Each row is followed by its group and then its class within the group.
| -0.271 | -0.603 |  5.071 |  3.957 |  1.110 | -2.102 | -1.490 |  2.429 |  1.468 |  1.590 | -0.529 | -0.968 |  0.268 |  1.852 |  1.334 | -1.079 | -2.019 | -1.989 | -3.712 | -0.357 |  0.545 | -1.240 | -1.579 |  1.924 |  0.817 | -0.906 |  0.577 |  0.878 |  0.617 |  0.846 | -2.761 | -0.526 |  2.652 | -0.527 | -0.093 | -2.698 | -1.959 |  3.939 | -0.476 |  2.608 | -1.099 |  0.273 |  0.567 |  3.040 |  1.209 | -3.101 | -0.648 |  0.580 | -0.161 | -2.876 | -1.106 | -1.426 | -0.755 | -0.515 | -> (34)/Jm
|  0.269 |  1.030 |  3.520 |  1.862 | -0.347 | -0.437 | -0.983 |  1.806 |  0.256 |  2.065 |  0.390 | -0.373 |  1.168 |  1.698 | -0.570 | -0.571 |  0.312 | -0.373 | -3.662 |  0.824 |  0.423 | -0.556 | -1.261 |  1.814 |  0.462 | -1.160 |  0.748 |  1.314 | -1.280 |  0.978 | -0.639 | -0.108 |  1.703 | -0.338 | -0.827 | -2.105 |  0.198 |  3.700 | -1.027 |  0.588 | -0.313 | -0.237 |  0.049 |  0.560 |  1.190 | -1.600 | -1.361 |  0.773 | -1.995 | -1.432 | -1.252 | -0.933 | -0.074 | -0.651 | -> (34)/BC
|  0.840 | -1.921 | -0.481 |  0.654 | -0.168 | -1.605 | -1.738 | -2.917 | -0.544 | -1.013 | -0.980 |  1.122 | -2.154 |  0.633 | -0.622 | -0.476 | -0.310 |  2.120 | -3.880 |  0.556 |  0.076 |  0.083 | -0.547 | -0.518 | -0.777 | -0.674 | -0.647 |  0.595 | -5.195 |  0.381 | -1.406 | -0.531 |  2.608 |  0.419 |  0.960 | -0.145 |  0.400 |  4.817 | -0.471 |  1.792 |  0.608 |  2.620 |  0.781 |  2.602 | -0.586 | -0.849 | -1.708 |  1.024 |  0.491 | -3.375 | -0.704 |  0.021 |  0.453 |  0.075 | -> (28)/Lf
|  0.849 | -1.307 | -1.919 | -2.373 | -1.124 | -0.108 |  0.725 | -1.793 | -1.423 | -2.392 | -0.565 |  0.930 | -1.633 |  0.229 | -1.249 | -0.140 |  1.888 |  2.947 | -1.557 |  2.408 | -0.670 |  1.395 |  0.023 | -0.669 |  0.272 | -0.155 | -0.596 | -0.377 | -3.692 | -1.774 |  0.688 |  1.076 | -0.101 |  0.355 |  0.899 | -0.453 |  0.549 | -0.963 | -0.187 | -2.362 |  0.798 |  1.083 |  1.105 |  1.412 | -1.575 | -0.857 | -1.566 | -0.093 | -0.497 | -3.245 |  0.361 |  0.068 |  0.508 | -0.591 | -> (25)/GD
|  0.040 |  1.008 |  4.849 |  2.977 | -0.816 | -1.145 | -1.006 |  4.506 |  0.865 |  0.671 |  0.178 | -0.915 |  0.322 |  1.776 |  0.822 | -0.417 | -0.823 | -1.220 | -3.953 |  0.744 |  0.600 | -0.685 | -1.872 |  3.065 |  0.557 | -1.628 | -0.533 |  1.028 | -0.460 |  1.274 | -1.782 |  0.396 |  2.183 |  0.265 |  0.450 | -2.823 | -1.699 |  2.243 | -0.875 |  0.948 | -0.715 | -0.052 |  0.646 |  2.836 |  1.784 | -1.730 | -0.739 |  0.264 | -0.824 | -3.133 | -0.771 | -1.478 | -0.589 | -0.456 | -> (34)/Jm
|  2.396 | -2.889 |  0.189 | -0.063 |  3.986 | -1.398 | -1.772 | -3.183 |  0.074 |  1.279 | -1.134 |  1.726 | -0.998 |  0.984 | -0.394 | -1.505 |  0.968 |  1.349 | -6.310 |  3.327 |  0.579 |  0.620 | -1.494 | -1.113 | -0.259 | -1.075 |  0.072 |  0.762 | -6.196 | -1.175 | -2.262 | -0.900 |  3.394 |  0.258 |  0.033 | -2.760 |  1.465 |  4.669 | -2.105 |  0.828 |  0.025 |  3.567 |  1.158 |  3.008 | -2.409 | -3.659 | -2.549 |  0.370 | -1.193 | -7.059 | -2.163 | -0.852 |  0.503 | -1.120 | -> (28)/Lm
| -0.166 |  1.157 |  4.006 |  3.519 | -2.295 | -0.254 | -0.351 |  4.820 |  1.756 |  0.911 |  0.657 | -1.611 |  0.877 |  2.422 |  1.233 | -1.010 | -0.704 | -1.698 | -1.143 | -0.960 |  0.259 | -1.483 | -1.639 |  0.833 |  0.508 | -1.919 |  0.251 |  0.726 |  0.209 |  1.767 | -0.236 | -0.654 |  2.080 |  1.337 |  0.579 | -2.086 | -1.577 |  4.728 | -1.573 |  0.501 | -0.555 | -1.726 |  0.267 |  0.793 |  2.258 |  0.562 |  0.450 |  0.860 | -0.728 | -0.937 |  0.204 | -1.274 | -1.088 | -0.294 | -> (34)/Jm
| -1.241 |  0.586 |  2.236 |  4.069 | -4.814 | -4.925 | -0.511 | -1.238 | -2.574 | -3.406 | -2.063 | -1.495 | -0.859 |  0.597 | -1.351 | -0.957 | -1.448 |  1.935 | -2.153 | -2.034 |  0.260 |  2.373 | -0.200 | -2.037 | -0.716 | -0.846 | -0.961 | -0.153 | -0.708 | -1.233 | -0.877 |  1.240 |  0.501 | -0.298 | -0.729 | -1.795 | -2.041 | -0.311 |  5.248 | -0.274 |  0.035 |  0.603 |  1.146 |  8.788 |  3.737 | -1.965 | -1.817 |  0.477 |  0.781 | -2.052 |  1.714 | -0.894 | -0.458 |  1.031 | -> (35)/Dq
| -0.575 |  2.256 |  5.674 |  3.681 | -1.012 | -0.964 | -1.338 |  4.560 |  1.036 |  1.354 |  0.244 | -1.366 |  0.915 |  1.617 |  0.187 | -0.085 | -1.039 | -1.531 | -2.999 | -0.198 |  0.750 | -0.646 | -1.811 |  1.024 |  0.387 | -1.457 |  0.820 |  1.103 |  0.600 |  2.127 | -1.761 |  0.310 |  2.526 |  0.352 | -0.091 | -2.298 | -1.392 |  2.706 | -0.145 |  1.894 | -0.765 | -0.363 |  0.138 |  2.463 |  2.370 | -1.462 | -0.179 |  0.449 | -0.939 | -1.238 |  0.180 | -1.049 | -0.374 | -0.212 | -> (34)/Jm
| -0.101 | -1.174 | -0.217 |  2.511 | -1.331 | -2.246 | -0.977 | -1.392 | -1.800 | -1.044 | -2.049 |  0.083 | -0.001 |  0.593 | -0.574 | -0.956 |  0.005 |  0.491 | -1.972 | -2.850 |  0.687 |  1.985 | -0.327 | -0.664 | -0.773 | -0.382 | -0.960 |  0.108 |  0.666 | -2.313 |  0.341 | -0.194 |  0.705 | -1.850 | -1.748 | -1.364 | -0.519 | -0.851 |  3.815 |  1.415 | -0.178 |  1.895 |  0.456 |  6.835 |  1.393 | -2.146 | -2.045 |  0.473 |  0.856 | -1.081 | -0.797 |  0.325 | -0.265 |  0.951 | -> (35)/ZP
|  0.205 | -2.961 |  0.326 |  1.053 | -1.311 | -2.617 | -0.764 | -4.176 | -0.757 | -1.447 | -1.148 |  0.120 | -0.638 |  2.141 |  0.485 | -1.492 | -0.204 |  2.098 | -4.690 |  0.040 |  0.347 |  0.249 |  0.038 |  0.754 | -0.234 | -0.962 | -0.882 |  0.715 | -2.382 | -1.552 | -0.915 | -0.315 |  1.626 | -0.518 | -0.266 | -1.335 |  0.183 |  3.953 |  0.020 |  1.586 |  0.393 |  1.622 |  0.205 |  2.551 |  0.264 | -3.044 | -1.719 |  0.901 | -0.345 | -2.673 | -1.230 | -0.734 | -0.305 | -0.029 | -> (28)/Lf
| -0.237 | -0.623 |  1.251 |  0.722 | -2.657 | -0.294 |  0.375 | -0.306 | -1.252 | -1.520 | -0.923 |  0.376 |  0.508 |  0.697 | -0.454 |  0.299 |  2.849 |  1.102 | -2.086 | -3.898 |  0.639 |  1.908 |  0.831 |  0.662 |  0.151 |  0.048 | -0.900 |  0.353 |  3.309 | -2.886 |  1.500 |  0.796 |  0.842 | -0.566 | -2.093 | -0.673 |  0.814 | -1.636 |  2.913 |  1.786 | -0.098 |  0.991 | -0.032 |  4.202 |  0.854 | -3.518 | -1.064 |  0.264 |  0.007 |  3.302 |  0.728 |  0.287 | -0.646 |  1.166 | -> (35)/Dq
|  0.613 |  0.935 |  0.369 |  2.404 |  0.717 | -2.667 |  0.059 | -1.673 | -1.627 | -0.225 | -1.320 | -0.062 |  0.264 | -0.689 | -1.172 | -0.876 |  1.581 |  0.789 | -1.798 | -1.379 |  0.606 |  2.954 |  0.325 | -0.357 | -0.562 | -0.105 | -0.110 |  0.405 |  0.556 | -2.479 | -0.270 |  0.277 |  1.524 | -0.962 | -2.698 | -1.297 |  0.728 | -3.758 |  3.085 | -0.953 | -0.453 |  1.069 |  0.842 |  6.085 |  1.197 | -2.538 | -1.638 | -0.218 | -0.269 | -0.097 |  0.805 |  0.392 |  0.036 |  0.655 | -> (35)/Dq
